Here is a tiny trained network, its code and every weight. The questions are about switching its units off for an input and a target symbol, where a switched-off unit gives its printed mean instead of its output.

import numpy as np


def w(rows, s, z=0):
    codes = np.array(rows[::2]) - 128.0
    scale = np.full(codes.shape[1], s)
    scale[-1] = z or s
    return codes * scale


def f(y):
    return np.maximum(y, 0)


def softmax(a):
    e = np.exp(a - a.max(-1, keepdims=True))
    return e / e.sum(-1, keepdims=True)


def log_softmax(a):
    a = a - a.max(-1, keepdims=True)
    return a - np.log(np.exp(a).sum(-1, keepdims=True))


def net(x, mask):
    ids = ['ΞΠΦαβδμσ'.index(c) for c in x.split()]
    T = len(ids)
    res = E[ids] + P[:T]
    u = 0
    for l in range(2):
        q, k, v = (res @ M[l].T for M in (Q, K, V))
        z = softmax(np.where(np.tri(T) > 0, q @ k.T / 4**0.5, -1e9)) @ v
        res = res + np.where(mask[u], z, O[l][:, -1]) @ O[l][:, :-1]
        u += 1
        y = f(res @ A[l][:, :-1].T + A[l][:, -1])
        res = res + np.where(mask[u : u + 16], y, B[l][:, -1]) @ B[l][:, :-1]
        u += 16
    return log_softmax(res[-1] @ U[:, :-1].T + U[:, -1])


Q, K, V, O, A, B = {}, {}, {}, {}, {}, {}
E = w([
[241,163,76],'Ξ',
[202,71,190],'Π',
[167,120,65],'Φ',
[68,254,172],'α',
[163,91,82],'β',
[170,103,238],'δ',
[148,158,92],'μ',
[178,182,211],'σ',
],0.012)
P = w([
[156,80,118],'0',
[142,254,113],'1',
[143,230,112],'2',
[138,212,161],'3',
[145,188,207],'4',
[139,178,215],'5',
[62,204,219],'6',
[50,209,242],'7',
],0.0083)
Q[0] = w([
[83,3,146],'0.h1',
[74,105,136],'0.h1',
[160,103,122],'0.h1',
[197,177,119],'0.h1',
],0.011)
K[0] = w([
[247,223,131],'0.h1',
[128,151,95],'0.h1',
[175,134,154],'0.h1',
[114,97,167],'0.h1',
],0.011)
V[0] = w([
[123,208,1],'0.h1',
[116,155,57],'0.h1',
[124,114,137],'0.h1',
[155,165,152],'0.h1',
],0.0077)
O[0] = w([
[254,143,219,2],'0.h1',
[195,118,172,46],'0.h1',
[117,123,121,131],'0.h1',
[108,160,116,185],'0.h1',
],0.0083,0.0045)
A[0] = w([
[52,135,111,9],'0.n1',
[205,2,64,93],'0.n2',
[163,169,22,119],'0.n3',
[60,132,158,38],'0.n4',
[174,192,136,14],'0.n5',
[210,197,204,129],'0.n6',
[204,95,166,175],'0.n7',
[106,58,85,68],'0.n8',
[75,15,166,191],'0.n9',
[142,125,94,56],'0.n10',
[178,180,166,182],'0.n11',
[115,44,233,134],'0.n12',
[124,117,132,192],'0.n13',
[93,230,86,57],'0.n14',
[209,153,116,252],'0.n15',
[163,101,117,42],'0.n16',
],0.0071,0.0029)
B[0] = w([
[172,107,110,169],'0.n1',
[29,149,250,152],'0.n2',
[115,139,188,200],'0.n3',
[192,158,105,176],'0.n4',
[199,176,189,152],'0.n5',
[95,73,63,252],'0.n6',
[52,69,112,179],'0.n7',
[72,144,110,144],'0.n8',
[96,242,89,200],'0.n9',
[158,131,127,131],'0.n10',
[103,57,48,234],'0.n11',
[169,199,112,209],'0.n12',
[108,130,115,175],'0.n13',
[140,21,125,246],'0.n14',
[34,122,164,216],'0.n15',
[161,102,136,130],'0.n16',
],0.011,0.0034)
Q[1] = w([
[206,156,74],'1.h1',
[133,141,112],'1.h1',
[134,157,90],'1.h1',
[6,179,97],'1.h1',
],0.017)
K[1] = w([
[197,95,82],'1.h1',
[128,120,117],'1.h1',
[139,105,96],'1.h1',
[2,116,112],'1.h1',
],0.026)
V[1] = w([
[104,93,96],'1.h1',
[96,169,162],'1.h1',
[59,166,218],'1.h1',
[144,215,8],'1.h1',
],0.012)
O[1] = w([
[110,80,119,173],'1.h1',
[123,161,89,191],'1.h1',
[152,159,48,254],'1.h1',
[7,173,148,125],'1.h1',
],0.013,0.012)
A[1] = w([
[193,106,165,3],'1.n1',
[141,170,149,115],'1.n2',
[126,120,95,158],'1.n3',
[86,87,212,130],'1.n4',
[141,176,172,64],'1.n5',
[96,135,134,71],'1.n6',
[96,99,61,145],'1.n7',
[124,168,121,55],'1.n8',
[176,154,249,138],'1.n9',
[114,108,88,150],'1.n10',
[144,138,105,21],'1.n11',
[115,87,110,80],'1.n12',
[81,140,164,36],'1.n13',
[192,167,100,170],'1.n14',
[102,111,159,123],'1.n15',
[156,136,111,2],'1.n16',
],0.013,0.0039)
B[1] = w([
[132,250,109,163],'1.n1',
[94,125,133,134],'1.n2',
[144,134,153,190],'1.n3',
[140,167,105,148],'1.n4',
[101,104,169,131],'1.n5',
[150,97,93,174],'1.n6',
[167,158,155,250],'1.n7',
[155,136,141,165],'1.n8',
[78,81,84,128],'1.n9',
[145,145,148,200],'1.n10',
[90,121,113,163],'1.n11',
[106,147,130,146],'1.n12',
[149,62,105,182],'1.n13',
[93,70,137,233],'1.n14',
[119,142,89,148],'1.n15',
[75,106,98,165],'1.n16',
],0.019,0.017)
U = w([
[2,136,38,148],'Ξ',
[242,32,172,137],'Π',
[194,109,28,146],'Φ',
[102,114,157,152],'α',
[148,240,73,2],'β',
[217,128,38,218],'δ',
[129,83,177,177],'μ',
[166,2,84,14],'σ',
],0.0058,0.006)

Each question gives the input, a string of symbols that net reads in full, and the target symbol t.
The units are the heads (4 rows each of Q, K, V and O) and the neurons (one row each of A and B). Each row of codes is followed by its name. A weight is (code - 128) times the scale printed after its matrix; where a second scale follows, it is the last column's (O, A, B and U).
mask holds one flag per unit, layer by layer, with each layer's heads first. A switched-off unit (its flag False) gives its mean, the last column of its rows in O or B, instead of its output. The means were averaged over made-up inputs and are rounded, as every weight is.
A unit's drop is (log p(t) with every unit on - log p(t) with that unit switched off) / (log p(t) with every unit on - log p(t) with every unit switched off).
The circuit of an input: a set's keep is (log p(t) with only the set's units on - log p(t) with every unit switched off) / (log p(t) with every unit on - log p(t) with every unit switched off). Starting from the 12 units with the biggest drops (on a tie, the unit counted first), units are removed one at a time, each time the one whose removal leaves the highest keep (on an exact tie, the one counted first), for as long as the keep stays at least 0.8.
circuit, biggest first: the units of the circuit, biggest drop first
unit that matters most: the unit with the biggest drop
k most important neurons: the k neurons with the biggest drops, biggest first
top k neurons in layer l: the k neurons of layer l with the biggest drops, biggest first
drop when u is switched off: that unit's drop, to one decimal
input Π Π δ σ, target β: circuit, biggest first : (1.n13, 1.n14)
input Π μ δ β, target β: 4 most important neurons : (0.n9, 0.n2, 1.n13, 1.n14)
input δ σ δ Φ δ μ δ, target Ξ: circuit, biggest first : (1.h1, 0.h1)
input Π δ δ σ Ξ σ Φ, target β: circuit, biggest first : (1.n13, 1.n14)
input Π α μ μ δ Π μ, target β: circuit, biggest first : (1.h1, 1.n14, 1.n7)
input δ Π δ Π, target Ξ: circuit, biggest first : (1.h1, 0.h1, 0.n9)
input μ δ β Ξ, target Π: unit that matters most : 0.n15
input Π σ μ α σ, target β: circuit, biggest first : (1.h1, 1.n14)
input μ β Φ Φ Π μ Π, target Π: circuit, biggest first : (0.h1, 1.h1)
input Π β α Ξ δ Π β Π, target β: 4 most important neurons : (0.n9, 0.n2, 1.n13, 0.n14)
input Π δ β α Ξ Φ δ, target β: 3 most important neurons : (0.n9, 0.n2, 1.n13)
input Π Φ Φ, target β: top 4 neurons in layer 1 : (1.n13, 1.n14, 1.n7, 1.n6)
input β δ σ δ σ δ β, target σ: top 2 neurons in layer 0 : (0.n2, 0.n14)
input δ μ Φ Π Ξ σ, target Ξ: circuit, biggest first : (1.h1)
input δ δ δ Π σ, target Ξ: circuit, biggest first : (1.h1, 0.h1, 0.n9)
input δ Π δ α σ Ξ, target Ξ: circuit, biggest first : (1.h1, 0.h1)
input Π δ δ μ δ μ Ξ, target β: 4 most important neurons : (0.n9, 0.n2, 1.n13, 1.n14)
input Π σ α β μ δ δ, target β: top 3 neurons in layer 1 : (1.n13, 1.n14, 1.n16)
input Π δ Φ δ μ, target β: drop when 1.n13 is switched off : 0.5
input δ Π δ Π Π δ Π, target Ξ: drop when 0.n14 is switched off : 0.2
input δ Π σ Ξ, target Ξ: drop when 0.n9 is switched off : 0.3
input μ α α σ δ μ, target Π: top neuron in layer 1 : (1.n1)
